Where the symbols take the states:
§: q315->q595, q18->q953, q312->q379, q222->q139, q865->q745, q11->q347, q204->q223, q332->q574, q561->q587, q353->q254, q572->q981, q867->q917, q379->q259, q96->q846, q893->q323, q273->q55, q784->q360, q803->q572, q798->q581, q831->q15, q587->q96, q259->q347, q323->q865, q311->q452, q965->q559, q360->q534, q122->q703, q846->q559, q330->q312, q254->q798, q452->q893, q953->q981, q869->q422, q50->q61, q981->q353, q574->q6, q950->q139, q703->q865, q917->q680, q559->q122, q422->q867, q182->q846, q790->q122, q746->q561, q595->q950, q548->q953, q519->q332, q61->q831, q55->q572, q327->q867, q223->q330, q534->q422, q399->q11, q6->q50, q813->q902, q347->q182, q902->q869, q817->q893, q344->q841, q680->q817, q148->q273, q745->q790, q15->q965, q900->q746, q841->q831, q581->q311, q297->q222, q139->q379
$: q315->q803, q18->q353, q312->q422, q222->q223, q865->q790, q11->q182, q204->q330, q332->q6, q561->q96, q353->q798, q572->q353, q867->q680, q379->q803, q96->q15, q893->q332, q273->q572, q784->q534, q803->q330, q798->q222, q831->q559, q587->q18, q259->q148, q323->q745, q311->q902, q965->q344, q360->q422, q122->q327, q846->q344, q330->q784, q254->q353, q452->q869, q953->q595, q869->q865, q50->q831, q981->q254, q574->q50, q950->q379, q703->q867, q917->q817, q559->q841, q422->q581, q182->q746, q790->q61, q746->q273, q595->q139, q548->q11, q519->q574, q61->q846, q55->q981, q327->q917, q223->q312, q534->q981, q399->q347, q6->q61, q813->q917, q347->q900, q902->q254, q817->q519, q344->q15, q680->q893, q148->q55, q745->q122, q15->q548, q900->q399, q841->q965, q581->q422, q297->q139, q139->q259
*: q315->q18, q18->q587, q312->q223, q222->q798, q865->q869, q11->q548, q204->q422, q332->q703, q561->q900, q353->q572, q572->q273, q867->q703, q379->q950, q96->q561, q893->q680, q273->q803, q784->q330, q803->q379, q798->q353, q831->q50, q587->q746, q259->q139, q323->q902, q311->q813, q965->q841, q360->q312, q122->q745, q846->q831, q330->q204, q254->q353, q452->q122, q953->q18, q869->q452, q50->q574, q981->q55, q574->q519, q950->q55, q703->q452, q917->q327, q559->q831, q422->q360, q182->q11, q790->q865, q746->q182, q595->q953, q548->q15, q519->q817, q61->q6, q55->q148, q327->q122, q223->q222, q534->q784, q399->q817, q6->q332, q813->q534, q347->q139, q902->q311, q817->q917, q344->q846, q680->q548, q148->q259, q745->q323, q15->q347, q900->q347, q841->q831, q581->q422, q297->q254, q139->q595

In the rows, 144 stands for zero.

Start here and follow the symbols in turn, left to right. Where do you end up?
Answer with the state's row, about right, then its name.
146 144 79 161 102 14 163 146 68
$: 146 181 100 138 101 18 160 143 60 q6
144 78 217 214 148 38 104 143 165
*: 145 68 211 226 152 42 123 144 162 q323
146 180 100 138 99 17 162 144 62
*: 144 145 80 161 103 16 161 145 69 q332
144 203 120 121 109 14 160 145 67
§: 143 197 146 125 114 3 148 144 82 q61
148 80 106 35 187 179 174 146 227
§: 150 98 119 37 193 150 197 141 239 q561
145 93 163 108 112 273 91 138 86
$: 143 99 172 120 107 281 128 144 77 q55
145 77 190 243 152 40 140 139 172
*: 146 90 201 207 156 14 106 145 160 q122
142 79 190 244 151 41 139 140 174
*: 149 90 199 207 155 15 105 143 160 q122
138 91 224 259 156 127 212 141 178
$: 147 124 200 162 124 259 241 143 101 q254
142 251 109 219 176 228 145 146 193
§: 145 242 117 224 165 243 162 142 186 q534
143 73 164 70 152 262 206 147 147
§: 142 71 159 76 135 276 157 146 123 q953
144 234 204 66 151 45 135 148 163
§: 141 239 209 82 150 37 131 146 143 q841
145 241 117 227 162 241 163 141 186
§: 143 239 124 244 169 213 157 140 200 q422
148 78 221 212 148 35 104 145 161
$: 149 91 201 207 153 17 102 147 160 q122
149 118 154 277 186 128 208 151 201
§: 139 92 224 256 155 124 213 143 179 q902
142 238 211 75 149 44 128 142 156
*: 141 239 209 81 152 40 131 144 145 q841
143 81 108 239 154 31 129 146 171
§: 142 65 80 214 147 30 144 145 160 q917
140 235 204 64 155 42 135 149 164
*: 143 220 186 60 152 29 145 137 163 q846
146 180 97 136 101 19 163 140 62
$: 143 197 145 125 112 2 148 144 82 q61
144 217 151 247 167 223 205 142 189
*: 144 240 122 244 167 213 159 140 200 q422
147 224 208 94 145 26 130 145 142
*: 144 233 183 87 134 20 140 141 121 q831
142 95 215 256 160 66 140 144 185
$: 150 82 218 224 154 41 111 142 164 q865
142 111 201 266 180 125 212 145 195
*: 150 120 156 279 188 127 207 150 202 q813
148 250 106 192 162 249 118 143 172
§: 146 249 108 198 153 255 116 144 168 q312
148 69 97 203 134 15 145 146 134
§: 143 64 209 227 152 42 123 142 163 q323
148 147 144 132 126 300 92 147 103
§: 147 106 184 128 117 285 172 143 82 q572
146 80 80 35 177 170 112 144 220
$: 142 77 80 46 183 155 153 149 232 q900
149 144 144 134 124 297 91 146 103
§: 151 107 182 128 115 285 172 145 83 q572
145 195 169 31 177 52 138 149 203
*: 147 80 82 35 174 170 112 144 219 q347
148 97 118 37 193 149 196 145 238
*: 146 79 81 42 183 154 153 147 236 q900
142 66 210 227 152 42 122 142 163
§: 151 80 219 225 153 38 110 142 161 q865
146 226 212 93 147 24 127 145 142
*: 145 234 183 88 131 22 140 144 120 q831
143 101 216 204 146 16 105 144 146
$: 144 198 145 123 115 4 147 147 81 q61
146 78 216 214 146 36 106 144 163
*: 143 67 213 225 152 43 123 142 164 q323
149 122 200 162 127 259 238 143 100
$: 143 120 195 146 119 264 235 145 98 q353
146 93 160 111 115 273 91 140 84
$: 143 102 176 123 109 280 126 144 79 q55
148 107 182 127 117 284 172 144 81
$: 144 121 196 145 121 267 231 143 98 q353
145 224 211 92 148 26 128 148 141
$: 142 239 211 83 149 40 131 144 142 q841
143 169 77 142 100 24 165 149 59
*: 146 133 56 158 113 27 167 145 73 q519
148 84 136 39 178 191 217 140 216
$: 143 73 161 72 152 260 209 144 145 q18
141 253 111 219 175 230 141 144 193
*: 146 247 109 197 153 256 113 145 167 q312
144 68 140 220 159 19 115 144 167
$: 146 64 82 216 148 29 143 143 160 q917
144 219 186 59 153 31 147 141 166
*: 146 233 184 88 130 20 140 142 119 q831
144 81 108 241 154 33 126 146 171
§: 142 64 82 214 146 31 141 146 161 q917
147 251 113 189 147 259 128 147 158
$: 143 247 108 197 155 254 114 143 169 q312
144 252 111 218 173 230 145 144 191
§: 145 243 117 221 163 239 162 142 186 q534
143 111 202 265 181 127 212 146 196
§: 144 80 190 245 151 40 141 140 176 q452
146 202 121 120 110 15 156 145 67
*: 145 168 81 141 99 28 167 150 61 q574
146 233 185 90 132 21 141 142 121
$: 145 226 210 93 148 25 128 145 144 q559
142 196 150 173 140 297 174 146 120
*: 142 161 183 172 128 273 235 148 111 q798
145 242 119 225 163 242 162 145 186
*: 140 258 105 206 158 233 136 145 185 q784
145 77 79 45 185 155 152 147 237
*: 146 83 81 36 175 171 108 144 218 q347
143 82 83 34 176 171 112 143 220
*: 144 112 138 111 126 283 77 145 103 q139
144 110 204 267 181 125 211 145 196
*: 148 118 154 279 187 131 205 153 202 q813
143 249 107 195 153 254 114 145 167
$: 143 238 121 245 168 215 155 140 197 q422
142 84 81 47 194 125 139 144 235
$ * § *: 146 112 142 111 125 283 77 147 105 q139
143 237 207 81 150 38 132 146 142
§: 146 234 183 90 132 22 141 143 119 q831
146 178 99 137 100 21 161 143 61
* *: 147 80 153 224 155 13 122 143 148 q703
144 94 160 109 115 276 90 138 82
* * $: 144 98 137 103 127 270 63 143 104 q259
146 67 140 219 157 22 115 143 166
$ §: 140 61 68 186 153 28 143 145 156 q680
145 92 205 207 156 18 104 146 161
$ $ * §: 143 82 110 243 152 34 124 148 170 q867
142 64 49 72 184 113 137 144 216
* $ $: 146 167 77 143 103 28 166 147 62 q574
140 90 223 260 157 125 211 141 178
* $ § §: 145 241 123 244 168 214 157 139 197 q422
146 238 213 76 150 46 131 146 157
§ $: 143 240 211 84 152 39 131 146 143 q841
143 236 211 75 147 43 130 143 158
* *: 144 234 183 89 131 22 141 142 123 q831
144 112 202 266 182 127 212 142 196
§ * §: 145 79 154 225 154 13 123 145 144 q703
142 60 71 187 156 28 141 144 156
* *: 143 193 168 30 176 50 139 150 197 q15
147 98 97 32 193 127 149 148 238
*: 142 84 79 47 196 125 141 145 231 q11
148 122 202 164 125 259 240 144 102
$: 143 120 194 146 122 266 232 144 98 q353
145 244 121 244 168 214 159 140 200
§: 141 82 107 241 154 31 125 148 171 q867
147 252 104 195 162 249 119 143 173
* * §: 141 79 107 240 155 32 130 146 171 q867
140 92 223 258 156 127 211 140 178
$: 147 124 202 162 125 258 239 145 102 q254
143 73 159 69 151 262 207 144 148
* § § §: 145 225 211 94 146 25 129 147 143 q559
141 117 147 120 120 278 67 147 93
§: 146 112 143 109 124 282 73 145 104 q139
145 95 96 34 184 91 139 146 231
§: 141 71 158 76 136 277 155 145 126 q953
144 113 141 113 126 285 76 142 106
$: 144 96 138 102 129 267 60 143 104 q259
145 236 183 88 132 22 142 143 120
$ * * §: 142 199 143 123 114 2 150 144 83 q61
151 121 150 278 190 128 204 150 204
§: 138 90 222 260 157 126 212 141 177 q902
144 131 51 156 117 31 166 147 75
$ * § $: 145 178 99 140 101 20 161 143 61 q6
147 99 97 29 194 131 152 147 237
* * § $: 146 89 149 99 125 279 91 145 101 q595
142 145 173 150 109 298 177 144 96
$ *: 146 94 151 100 126 280 91 143 102 q595
146 202 120 120 109 14 157 144 69
$: 144 232 181 90 133 20 139 144 120 q831
141 239 212 84 154 38 130 145 142
$ $: 143 235 204 67 154 45 135 149 166 q344
140 112 148 120 121 279 68 146 92
§ * §: 142 114 148 119 121 277 67 144 94 q950
142 84 77 45 199 126 138 146 232
* § § §: 144 119 195 147 121 267 232 142 101 q353
141 231 202 66 152 43 136 147 165
$: 146 195 167 31 174 52 142 146 200 q15
147 139 135 129 123 283 60 143 101
§ §: 145 81 83 34 174 171 111 140 220 q347
146 69 137 220 156 20 113 142 167
$ $ § *: 141 59 67 187 157 29 142 144 155 q680
145 143 81 159 102 18 159 144 70
* § §: 147 80 220 214 147 37 103 143 161 q745
148 100 153 98 119 291 118 142 109
* $ * $: 144 121 194 147 120 265 232 143 98 q353
147 97 120 41 192 148 197 144 238
$ $: 143 190 167 31 178 53 139 148 199 q15
148 69 97 202 135 15 147 144 133
§ $ *: 142 67 210 225 153 42 124 142 164 q323
147 217 152 246 168 223 204 141 193
$: 142 242 124 244 167 215 157 139 199 q422
144 100 174 123 106 281 126 145 79
§: 148 105 184 128 114 285 172 144 83 q572
140 197 151 173 141 296 171 149 122
* $ $: 144 247 113 191 148 261 132 145 160 q223
145 144 80 162 103 18 161 145 70
*: 143 79 155 226 157 14 122 146 148 q703
144 66 82 212 147 29 141 147 158
* §: 144 83 109 241 156 30 126 149 169 q867
148 123 200 163 127 258 240 143 103
§ *: 144 122 195 146 121 268 235 144 99 q353
143 132 53 156 115 29 165 145 75
* $ * *: 147 65 83 213 149 30 142 144 161 q917
146 75 79 46 182 155 152 149 236
$: 142 65 48 71 185 114 139 144 217 q399
144 122 194 145 121 266 232 144 99
* $: 143 120 195 150 120 264 236 144 97 q353
147 100 116 36 194 149 196 144 240
$ §: 144 221 187 59 153 29 145 140 163 q846
142 196 150 170 140 298 174 147 122
$ * §: 143 113 142 111 127 282 78 144 103 q139
144 131 52 154 116 27 164 146 74
$ * $ §: 144 180 99 138 100 18 161 144 61 q6
145 145 81 162 103 15 161 146 69
§ $ $ $: 146 225 211 91 145 23 127 148 141 q559
149 123 200 163 124 257 239 143 100
§ * $ §: 146 216 151 248 168 221 203 141 193 q581
144 102 174 119 108 283 127 145 79
* * §: 146 84 82 34 176 169 112 142 220 q347
148 146 145 134 127 297 93 146 102
*: 147 143 137 130 124 283 60 143 105 q379
142 95 216 258 161 69 138 148 189
* * *: 144 78 217 214 148 35 104 144 161 q745
143 160 184 173 130 270 235 149 114
$: 142 195 150 171 142 298 173 148 122 q222
143 111 201 268 181 125 213 144 195
* § * $: 137 92 225 259 155 124 212 142 177 q902
138 71 158 77 134 275 156 146 123
$ $ *: 146 93 148 99 124 281 91 145 103 q595
150 92 149 98 124 281 91 143 102
* $ * §: 147 118 184 140 111 286 190 141 91 q981
142 143 79 161 103 17 161 145 72
*: 143 77 155 226 155 15 122 145 146 q703
144 122 197 144 123 264 233 145 101
*: 148 105 186 127 117 285 172 146 84 q572
145 69 138 217 158 22 114 144 166
§ § § §: 147 79 45 171 136 29 153 146 129 q817
140 65 48 72 185 114 139 144 214
* * *: 146 67 138 220 155 21 116 142 166 q327
146 65 82 215 148 30 140 145 160
§: 139 61 71 187 157 29 143 147 156 q680
142 160 185 172 128 273 233 148 113
§ §: 146 110 203 266 181 128 213 145 195 q311
147 100 99 31 191 133 153 145 239
$ * § *: 143 232 183 90 133 20 140 141 119 q831
143 222 186 59 155 30 147 139 161
*: 144 232 182 88 132 21 139 145 120 q831
144 95 162 111 114 274 91 142 81
§: 147 93 167 105 115 286 132 142 94 q273
148 226 211 94 148 23 125 147 142
* $ $: 141 238 209 82 151 39 131 143 143 q841
145 77 189 246 149 41 140 141 172
* *: 147 76 216 214 150 37 106 143 162 q745
148 99 154 99 117 292 116 145 109
§ § § *: 145 93 151 99 125 280 90 145 100 q595
143 81 81 33 175 170 112 142 218
$: 144 80 80 48 184 155 153 148 236 q900
145 82 139 41 178 189 217 139 217
$ * § $: 144 190 170 32 178 52 140 146 199 q15
143 98 217 202 143 18 105 142 148
$: 141 199 146 122 115 4 146 145 80 q61
147 226 212 94 146 22 126 148 144
$ § $: 145 226 210 94 147 24 127 148 141 q559
142 96 214 260 159 66 139 146 185
$ $ $: 145 198 144 123 114 2 148 144 84 q61
144 81 109 240 156 31 126 147 170
* § *: 142 96 214 258 160 67 140 148 187 q869
148 121 200 163 124 258 240 144 101
$ * *: 146 94 166 106 116 287 132 143 95 q273
145 94 152 101 124 281 91 145 102
*: 140 72 161 74 135 276 155 147 125 q953
145 233 183 89 132 21 140 144 120
* *: 143 170 80 142 101 27 167 148 62 q574
145 179 100 139 99 17 161 144 59
$: 140 198 145 122 115 4 150 145 83 q61
142 111 204 265 181 124 212 143 194
§ * $ *: 146 90 202 207 156 18 106 145 165 q122
140 257 105 205 157 236 137 143 182
* § §: 148 140 133 131 124 282 59 140 104 q379
149 99 98 31 185 91 139 142 230
§: 138 72 159 78 134 277 156 146 125 q953
146 87 204 205 155 17 106 145 163
§: 144 78 153 227 155 16 120 141 146 q703
144 179 101 139 99 17 161 141 60
$ $ §: 147 226 211 93 146 24 128 147 142 q559
146 82 84 34 174 170 113 143 220
§: 146 97 98 31 190 129 151 146 239 q182
141 160 185 173 127 275 235 148 114
* §: 148 122 202 163 125 259 239 144 103 q254
144 248 107 197 154 254 114 145 170
$: 142 240 122 245 166 215 155 141 199 q422
142 78 187 243 150 39 141 140 173
* $: 144 67 137 219 156 21 114 144 167 q327
148 100 156 98 118 290 119 146 111
§ §: 139 114 148 120 122 275 65 147 93 q950
144 81 156 225 154 16 122 144 148
§ $ § *: 147 78 218 210 150 35 105 144 161 q745
143 239 123 243 167 212 160 142 199
$ * * *: 144 249 109 195 153 253 116 142 166 q312
149 106 184 127 115 283 174 143 84
$ § * *: 149 106 184 126 116 285 172 142 85 q572
142 68 48 73 188 114 141 145 216
$ * $ §: 144 79 83 34 176 170 111 144 219 q347
145 146 147 133 124 297 94 142 102
$ $ $ $: 147 119 183 141 114 286 186 139 91 q981
147 252 102 192 159 249 117 144 174
* * §: 145 80 108 239 153 32 126 146 171 q867
149 120 155 281 189 129 208 150 204
§ $: 148 122 201 164 128 257 241 144 103 q254
146 82 135 38 178 191 216 139 217
§ §: 142 221 188 57 151 32 146 139 163 q846
143 248 108 219 171 227 143 141 192
* §: 147 139 136 131 124 282 61 143 104 q379
143 192 170 33 178 50 138 148 199
$ § * $: 144 121 194 146 119 264 233 143 97 q353
142 197 147 122 114 4 150 146 84
$ * § $: 146 95 100 36 186 89 139 146 229 q548
141 195 150 172 141 299 172 148 120
§ §: 144 141 135 128 125 281 61 141 103 q379
142 61 67 187 156 28 145 146 155
* $ $: 148 97 99 30 191 133 152 146 239 q182
144 201 147 123 115 1 148 146 83
* § $ §: 144 192 169 31 176 53 138 149 200 q15
149 139 138 130 124 280 62 142 102
*: 141 115 149 120 121 275 66 148 93 q950
147 146 79 162 102 15 160 145 70
$ * §: 144 167 79 142 101 26 166 146 58 q574
142 232 203 65 152 44 136 148 164
$ * § *: 142 86 80 47 199 124 140 144 234 q11
149 80 218 225 152 39 112 144 163
$ $ *: 145 181 101 139 98 17 164 139 60 q6
144 79 105 39 187 178 176 147 228
* * § $: 143 77 81 46 181 155 152 149 236 q900
143 146 174 150 108 296 176 145 99
§ $ $ $: 143 240 123 243 166 214 158 141 199 q422
141 83 108 240 154 30 127 148 172
$ $ §: 143 68 209 227 152 45 122 143 162 q323
144 119 194 145 121 266 234 143 98
$: 142 160 183 172 131 274 234 148 112 q798
148 141 135 131 124 282 59 143 107
§: 142 98 141 100 128 271 63 145 103 q259
141 136 144 24 189 110 195 139 235
*: 150 98 117 36 193 150 197 144 238 q561
145 66 49 72 183 112 140 143 217
§ $ $ *: 148 99 98 31 192 130 151 146 237 q182
147 91 168 104 117 286 134 141 92
* $: 147 252 105 195 164 250 116 143 170 q330
142 77 188 245 151 39 139 141 174
$ $ *: 142 96 214 258 158 68 138 146 185 q869
147 146 144 133 124 299 93 145 100
§ * $ *: 149 95 167 106 117 284 135 143 93 q273
147 96 97 30 192 130 151 148 236
§ * §: 142 191 169 30 176 51 140 146 201 q15
139 90 224 258 158 124 212 141 180
* * § *: 144 111 200 269 181 128 214 145 195 q311
143 63 50 72 186 112 140 144 218
§: 140 85 81 46 199 123 141 146 234 q11
146 112 141 111 124 283 75 146 106
§ *: 142 113 149 118 122 278 67 145 91 q950
146 81 45 172 138 29 152 146 127
* § §: 146 80 45 172 137 32 154 147 128 q817
144 241 120 223 164 241 162 145 186
* *: 147 254 103 192 159 250 118 142 169 q330
147 109 201 267 182 127 213 145 197
* * *: 140 256 104 209 157 238 138 142 183 q784
148 92 166 106 118 286 135 143 93
§ * $ §: 149 109 183 129 117 284 172 144 83 q572
140 257 109 207 157 237 137 144 185
$ §: 143 239 122 243 168 213 159 141 198 q422
141 253 109 218 173 229 143 144 192
$ § §: 143 64 81 212 148 31 143 146 159 q917
140 260 106 209 159 235 136 143 184
*: 146 251 105 194 162 249 118 144 170 q330
144 170 80 141 100 26 169 145 61
*: 145 130 54 154 115 27 166 146 73 q519
141 79 190 243 151 38 138 142 172
*: 145 92 204 205 154 16 104 146 161 q122
145 124 201 162 125 258 241 142 101
§ $: 141 198 151 172 141 299 174 148 120 q222
149 105 178 128 116 285 173 145 83
$ $: 141 162 185 171 130 274 236 149 114 q798
146 100 119 39 193 150 195 145 240
§ § $ §: 144 236 211 77 147 45 131 142 157 q965
143 221 185 59 152 30 145 140 164
$ *: 143 221 189 57 152 31 145 142 164 q846
